Below is a small trained network, with its code and all its weights. Each question gives an input and a class and asks what happens when units are switched off, that is, made to give their printed mean instead of their output.

import numpy as np


def w(rows, s, z=0):
    codes = np.array(rows[::2]) - 128.0
    scale = np.full(codes.shape[1], s)
    scale[-1] = z or s
    return codes * scale


def f(y):
    return y / 2 * (1 + np.tanh(0.7978845608 * (y + 0.044715 * y**3)))


def log_softmax(a):
    a = a - a.max(-1, keepdims=True)
    return a - np.log(np.exp(a).sum(-1, keepdims=True))


def net(x, mask):
    res = np.array(x, float).reshape(1, 6) / 4 @ E
    y = f(res @ A[0][:, :-1].T + A[0][:, -1])
    res = res + np.where(mask, y, B[0][:, -1]) @ B[0][:, :-1]
    return log_softmax(res[-1] @ U[:, :-1].T + U[:, -1])


A, B = {}, {}
E = w([
[128,128,130],'x0',
[84,206,100],'x1',
[200,159,108],'x2',
[109,169,251],'x3',
[128,127,128],'x4',
[128,129,128],'x5',
],0.011)
A[0] = w([
[134,124,184,46],'n0',
[160,50,160,104],'n1',
[95,190,102,59],'n2',
[136,100,90,53],'n3',
[171,67,163,60],'n4',
[237,178,135,57],'n5',
[150,131,93,100],'n6',
[134,149,178,105],'n7',
[140,157,175,85],'n8',
[41,149,108,101],'n9',
[136,150,164,66],'n10',
[159,82,148,66],'n11',
[70,176,104,62],'n12',
[97,138,42,204],'n13',
[207,207,115,112],'n14',
[55,83,138,88],'n15',
[167,170,173,117],'n16',
[14,106,150,172],'n17',
[118,6,172,141],'n18',
[143,140,178,79],'n19',
[143,152,134,228],'n20',
[174,67,158,90],'n21',
[106,167,111,202],'n22',
[93,120,128,254],'n23',
[144,139,152,54],'n24',
[219,181,128,79],'n25',
[165,90,4,109],'n26',
[146,130,75,84],'n27',
[147,89,100,77],'n28',
[167,176,190,83],'n29',
[86,82,158,55],'n30',
[62,89,134,94],'n31',
[163,164,133,56],'n32',
],0.013,0.0082)
B[0] = w([
[66,111,100,144],'n0',
[127,247,118,167],'n1',
[56,254,17,143],'n2',
[37,81,88,138],'n3',
[107,205,86,149],'n4',
[142,95,26,157],'n5',
[99,94,127,142],'n6',
[87,61,148,162],'n7',
[54,88,174,154],'n8',
[152,151,74,161],'n9',
[54,102,116,136],'n10',
[44,197,42,135],'n11',
[120,199,37,147],'n12',
[118,116,230,224],'n13',
[185,90,46,169],'n14',
[146,96,14,146],'n15',
[108,83,155,167],'n16',
[175,82,100,203],'n17',
[157,184,106,198],'n18',
[61,137,154,150],'n19',
[154,128,196,191],'n20',
[118,214,115,158],'n21',
[176,167,153,181],'n22',
[220,109,192,209],'n23',
[85,105,65,122],'n24',
[145,78,31,155],'n25',
[74,113,214,244],'n26',
[52,106,130,154],'n27',
[73,153,157,144],'n28',
[76,76,144,173],'n29',
[94,101,10,134],'n30',
[134,59,24,143],'n31',
[99,111,76,123],'n32',
],0.0068,0.011)
U = w([
[103,127,133,254],'0',
[1,98,128,46],'1',
[60,214,84,74],'2',
[122,114,140,169],'3',
[124,120,138,154],'4',
[112,74,68,41],'5',
],0.016,0.0085)

Each question gives the input, the list of numbers given to net, and the class t.
The units are the neurons (one row each of A and B). Each row of codes is followed by its name. A weight is (code - 128) times the scale printed after its matrix; where a second scale follows, it is the last column's (A, B and U).
mask holds one flag per neuron, in row order. A switched-off neuron (its flag False) gives its mean, the last column of its row in B, instead of its output. The means were averaged over made-up inputs and are rounded, as every weight is.
A unit's drop is (log p(t) with every unit on - log p(t) with that unit switched off) / (log p(t) with every unit on - log p(t) with every unit switched off).
The circuit of an input: a set's keep is (log p(t) with only the set's units on - log p(t) with every unit switched off) / (log p(t) with every unit on - log p(t) with every unit switched off). Starting from the 12 units with the biggest drops (on a tie, the unit counted first), units are removed one at a time, each time the one whose removal leaves the highest keep (on an exact tie, the one counted first), for as long as the keep stays at least 0.8.
units of the circuit, in order: the units of the circuit, biggest drop first
k most important neurons: the k neurons with the biggest drops, biggest first
drop when u is switched off: that unit's drop, to one decimal
input [-4,-2,7,6,-2,-1], class 5: units of the circuit, in order -> [n5; n25; n14]
input [4,-5,8,-3,5,-5], class 5: units of the circuit, in order -> [n5]
input [-6,4,2,-8,3,-6], class 1: units of the circuit, in order -> [n26; n27]
input [1,6,6,-8,4,7], class 1: units of the circuit, in order -> [n26; n27]
input [-4,-4,8,-2,-5,6], class 5: units of the circuit, in order -> [n5; n25]
input [8,-8,-8,-4,0,0], class 2: units of the circuit, in order -> [n1; n18; n21]
input [-6,8,-7,-1,1,0], class 2: 2 most important neurons -> [n2; n12]
input [-2,2,4,-7,1,-1], class 1: units of the circuit, in order -> [n26; n27]
input [3,5,7,5,-5,2], class 5: units of the circuit, in order -> [n14; n25; n5]
input [-1,-4,4,7,-3,0], class 1: drop when n27 is switched off -> 0.0
input [2,6,2,-8,-4,-3], class 1: drop when n26 is switched off -> 0.4
input [-2,-4,-3,7,4,-4], class 1: drop when n14 is switched off -> 0.1
